The rows lie along a hidden order. The number after each row says roughly how far along it the row is, from 0 to 15. A new part has a new order.
(in the rows, 128 means zero)
[ 80 116 180  86 189 167 121 114 146  75 126 124 207 122 112  90  91 124
 142 116 201 227 167  78 124 103 173  99] | 13
[ 78 119 169  95 186 164 116 118 152  82 130 127 206 122 110  86  94 144
 154 114 210 221 174  81 123  97 170  95] | 15
[ 96 124 136 111 154 151 117 124 143 105 138 123 176 129 114  92 117 156
 152 121 167 173 145 124 118 115 139 118] | 7
[ 94 112 116 133 163 146 108 108 139 124 155  97 207 127 106 108 118 165
 143 124 148 173 121 113  97 134 142 109] | 9
[112 124 160 108 155 139 127 124 134 106 122 132 153 124 122 122 110 115
 129 123 165 166 152 104 132 113 151 115] | 4
[108 119 170 114 156 129 133 124 123  86 114 124 152 132 128 109 105 106
 124 120 138 172 138 102 132 121 141 134] | 2
[ 94 111 148  91 181 160 130 113 142  82 139 120 198 125 117  70 101 147
 135 120 181 186 162 130 115  98 161 113] | 11
[ 79 112 186  85 198 155 129 117 138  61 117 126 204 126 119  84  88 121
 138 113 190 224 170  86 128  99 173 112] | 12
[112 124 145 135 137 119 122 128 120 119 122 115 165 139 125 116 121 129
 138 119 113 156 112 100 122 146 109 149] | 0
[ 88 115 159 108 171 142 120 121 133  89 129 112 200 135 115  82 102 147
 148 114 142 197 138  95 115 126 131 131] | 9
[ 98 130 171  90 158 152 132 137 147  78 114 145 152 129 128  78 109 139
 153 117 172 180 173 104 139  96 140 125] | 6
[ 80 118 146  95 186 168 108 112 154 106 144 119 211 119 105  95 102 157
 152 121 214 213 161  92 113 105 174  85] | 15
[111 118 179 119 161 125 134 124 118  85 113 119 169 135 127 112 105 104
 123 117 127 177 129  94 131 129 132 145] | 2
[ 68 121 185  81 191 170 118 125 156  63 123 133 209 127 112  64  93 151
 165 110 211 230 183  80 126  90 178 106] | 15
[ 77 120 166  74 186 173 122 122 160  77 130 137 195 119 113  67 106 156
 156 119 216 213 189 104 127  84 174  94] | 15
[110 119 176 117 161 124 135 128 119  82 111 123 162 134 129  99 107 104
 125 118 127 184 132  98 133 126 135 145] | 2
[ 89 110 159  97 187 155 127 108 141  80 138 116 204 122 114  90  98 138
 131 121 172 194 159 123 116 100 164 104] | 12
[112 121 178 121 160 125 142 132 119  73 108 129 159 138 135  87 109 113
 136 115 117 173 144 107 137 118 121 155] | 1
[106 126 171 110 150 139 122 125 132 107 117 128 151 128 121 127 111 113
 137 118 166 183 140  83 131 123 148 116] | 4
[107 128 155 103 155 144 124 126 140 105 122 133 158 123 119 116 109 126
 138 122 170 180 151 102 132 112 153 112] | 5
[ 79 114 185  88 192 152 121 114 140  77 124 119 206 124 112  94  89 123
 140 115 192 214 168  81 123 105 167 104] | 13
[106 126 164 106 149 136 123 128 136  99 119 133 141 128 121 118 110 117
 140 120 174 196 152  90 134 116 153 115] | 5
[ 89 111 177  96 189 156 122 111 141  81 130 119 203 122 112  94  91 127
 136 117 187 210 160  94 120 102 171 101] | 12
[ 89 117 164 109 170 153 121 124 134  82 127 114 204 135 116  80 106 149
 151 113 152 198 137  86 118 123 136 131] | 9
[110 121 149 129 147 122 129 128 121 104 123 118 159 136 127 110 119 125
 130 120 120 152 122 109 125 133 120 143] | 0
[ 83 116 141  95 195 160 114 112 146  89 133 120 210 120 107 103  94 133
 144 117 202 225 164  87 117 112 178  95] | 14
[106 128 145 103 145 150 119 125 144 114 131 134 151 123 120 111 119 140
 146 124 173 167 156 110 127 110 151 107] | 6
[ 94 116 153 113 163 144 118 121 135  91 134 112 196 133 114  86 109 154
 151 115 149 191 136  96 113 123 133 129] | 9
[119 121 157 106 162 141 145 127 128  86 118 137 140 127 133  90 129 116
 122 125 139 175 158 124 138 105 146 127] | 2
[ 93 123 157 102 168 152 128 129 142  95 126 127 186 133 119  72 112 153
 153 114 156 172 156 104 124 109 135 132] | 8
[119 115 167 116 161 129 136 124 127  90 117 125 162 130 129 113 107 111
 123 121 138 170 138 100 132 120 144 132] | 2
[ 76 120 182 101 176 146 126 132 137  69 117 128 190 137 123  71 101 143
 149 109 164 194 155  89 128 112 135 138] | 8
[115 122 166  97 160 138 146 129 132  74 110 137 139 127 138  91 109 114
 122 123 147 157 161 131 139  95 149 129] | 2
[ 94 126 150 111 157 147 117 127 141 101 129 125 176 130 117  94 114 153
 155 118 161 180 144  99 121 120 136 122] | 7
[ 87 110 177  84 189 154 131 116 137  71 125 121 205 126 119  72  93 127
 130 113 170 212 168 102 122  97 163 111] | 11
[ 78 110 173 101 190 153 120 109 138  84 131 114 209 123 111  99  92 125
 135 117 189 215 151  88 119 113 164 107] | 12
[ 92 124 177 105 164 145 121 132 137  82 119 128 175 135 122  91 105 143
 157 111 163 199 150  77 130 119 131 133] | 7
[ 84 112 177  92 192 157 128 114 142  74 127 123 203 123 117  85  95 126
 135 117 189 219 166  98 123  97 166 105] | 12

Next part:
[124 198 131 112 140 132 149  96 132 137  86 133 144  99 103 135 127 129
 178 125 129 128 100 153 100 121 127 146 143 126  97 113 106 145 118 121
 132 149 105 120 126 123 166 113 100 144  84  66  86 136 113  99 145  13
 129 175 128 146 134 120 160 134 145 135  87 120 116  99 162 136 109 127
 133 123 127 126  84 139 120  87 117 134 108 100 143 103 137 114 138 164
  95 143 118  97  90 135 158  95  58 161 128 123 132 129 101 137 112 135
  99 143 141 140 112  79 164 143 174 129 148 110 124  79 110 112 135 124
 135 144 146 149 124 120 148 146] | 2
[122 216 131 107 146 129 150  84 136 143  90 135 149 103  88 140 127 131
 192 123 124 125  87 151  91 115 128 152 148 126 109 103 101 149 115 118
 129 158  96 120 125 119 174 109  88 150  76  45  70 146 105  82 155   1
 128 178 124 145 135 104 162 137 157 135  78 124 112  96 184 146 116 126
 135 121 129 131  84 140 120  70 117 129 102  76 154 101 140 106 143 178
  77 150 119  76  91 127 177  85  20 163 118 122 132 129  92 141  99 135
  98 151 145 143 108  59 179 147 217 126 156 108 122  72 104 108 136 123
 127 138 154 156 119 115 157 147] | 0
[136   1 124 115 139  94 187 164 175 103 217 100 120 178 168 111 113 144
 115 143 117  92 195   1 116 200 122 133 129 122 153 171 158 101 117 150
  99  61 170 165 128  98 199 159 128 130 175 160 120 101 155 186 139  92
 129  31  83 174 149 199  88 126 110 110 204 123 110 177 129 123 214 125
 132 144 132 205 178 117 156 131 214 143 144 102 123 218 172 129 126  94
 188  90 118 105 229  82 187 178 207 106  39 125 151 113 181 138  77 118
 133 106 117 101 116 191 155 117  76 130 128 177 131 171 141 111 116 103
 253  96 122 117 116 151  95 110] | 14
[132  49 129 164 106 138 146 165 101 109  73 113 151 118 184 121 141 108
 103 139 145 133 135 167 154 156 125 110 111 132 111 145 143 113 145 144
 140  97 153 120 122 195 100 136 166 112 161 160 169  86 152 178 113 181
 139 126 134 142 126 206 128 121  92 125 142 108 130 150  52 103  73 135
 137 134 133 118 157 127 117 181 113 135 137 188  95 101 109 155 121  99
 189 134 136 196 117 128  53 156 241 115 132 132 130 116 179 113 166 119
 140  82 120  84 132 211  79 111  17 158 101 172 130 135 147 126 121 116
 154 128 100 101 153 135  86 121] | 13
[136   7 128 145 121 114 189 175 136 101 148 102 125 140 185 110 126 134
 105 143 134 117 185  80 150 190 125 118 118 128 116 163 152 108 132 151
 117  70 167 140 129 141 152 149 154 117 168 180 154  84 162 189 120 171
 135  63 115 167 133 200 106 118  96 118 190 114 126 161  84 108 150 130
 128 140 127 160 164 125 138 181 169 143 149 166 104 157 129 148 115  89
 205 109 124 165 172 108 113 176 239 115  98 131 139 113 187 124 130 117
 144  93 112  99 129 215 111 105  29 153 110 176 132 147 153 121 117 103
 193 113 106 104 136 145  83 124] | 15
[128  95 130 127 128 126 148 133 136 119 111 118 147 125 152 130 132 122
 143 133 130 121 131 127 117 141 125 131 131 128 117 136 130 123 127 133
 127 117 133 129 122 149 151 132 125 135 132 108 119 106 132 150 132  66
 132 128 118 144 134 169 135 127 124 125 120 117 115 138 115 124 121 128
 138 131 133 145 130 129 126 114 129 131 123 118 127 130 138 131 133 128
 146 128 125 126 129 110 132 128 151 129 112 125 138 117 146 129 125 127
 119 111 132 112 122 142 133 128 104 135 130 135 127 112 126 117 127 114
 176 128 130 128 134 130 115 128] | 7
[131  35 133 141 114 125 151 161 126 104 106 110 147 131 179 123 136 115
 118 135 135 124 150 125 139 153 125 116 120 130 122 153 147 111 138 143
 127  91 155 131 121 175 131 141 149 120 160 146 155  88 147 179 119 134
 137 100 122 146 130 197 120 122 101 122 163 113 120 158  80 111 112 130
 136 135 136 153 162 129 124 156 130 129 136 159 107 129 123 146 126 103
 186 120 133 165 147 101  89 155 220 113 117 128 136 108 181 120 146 122
 138  88 122  93 131 185 104 114  47 145 113 159 130 132 141 124 121 106
 191 121 114 107 142 137  95 120] | 11
[131  75 124 179 102 147 137 155  89 114  47 117 159 113 176 124 146 104
 103 140 150 138 114 196 156 152 126 109 105 133 117 130 135 116 148 141
 148 108 146 111 121 214  81 127 171 106 156 154 165  86 149 167 117 193
 139 146 138 135 125 203 135 124  98 127 120 108 136 145  51 103  63 137
 142 132 132  97 154 124 112 191  91 135 134 192  96  82 104 154 120 107
 181 148 141 208  96 145  50 145 230 116 139 137 125 126 175 112 172 118
 139  80 122  82 128 199  69 113  29 167 100 180 129 134 147 124 123 125
 111 128  97 103 159 128  91 121] | 12
[132  19 129 135 122 115 162 157 142 107 139 108 141 148 170 121 128 125
 116 139 128 112 160  87 129 168 123 124 123 127 134 155 149 110 130 146
 120  86 157 141 122 153 153 146 144 124 166 145 138  93 149 179 129 115
 134  80 108 156 138 194 113 123 106 119 163 115 115 160  95 117 145 129
 137 137 134 169 165 123 135 145 159 135 136 129 114 161 139 139 127 101
 183 113 128 141 170  97 125 161 206 112  84 128 141 111 179 127 121 119
 136  94 122  92 124 186 118 117  59 142 117 167 130 145 141 117 120 106
 210 110 117 114 134 139  93 116] | 12
[132  83 133 102 146 104 155 122 167 118 174 116 132 144 134 123 110 139
 149 132 115  98 149  59 102 158 124 142 145 123 121 148 139 122 112 137
 109 102 140 149 126  82 197 139 104 153 133 107  95 116 133 157 139  43
 129 102  97 164 144 174 123 129 128 122 155 118 102 132 150 134 158 126
 131 133 128 182 116 131 143  90 183 141 119  79 139 179 144 121 133 135
 139  99 112  81 163  99 172 144 119 133  62 121 144 116 131 138  87 126
 107 128 130 112 114 148 179 134 135 116 142 125 128 127 123 113 125 109
 222 118 141 138 114 135 120 118] | 7
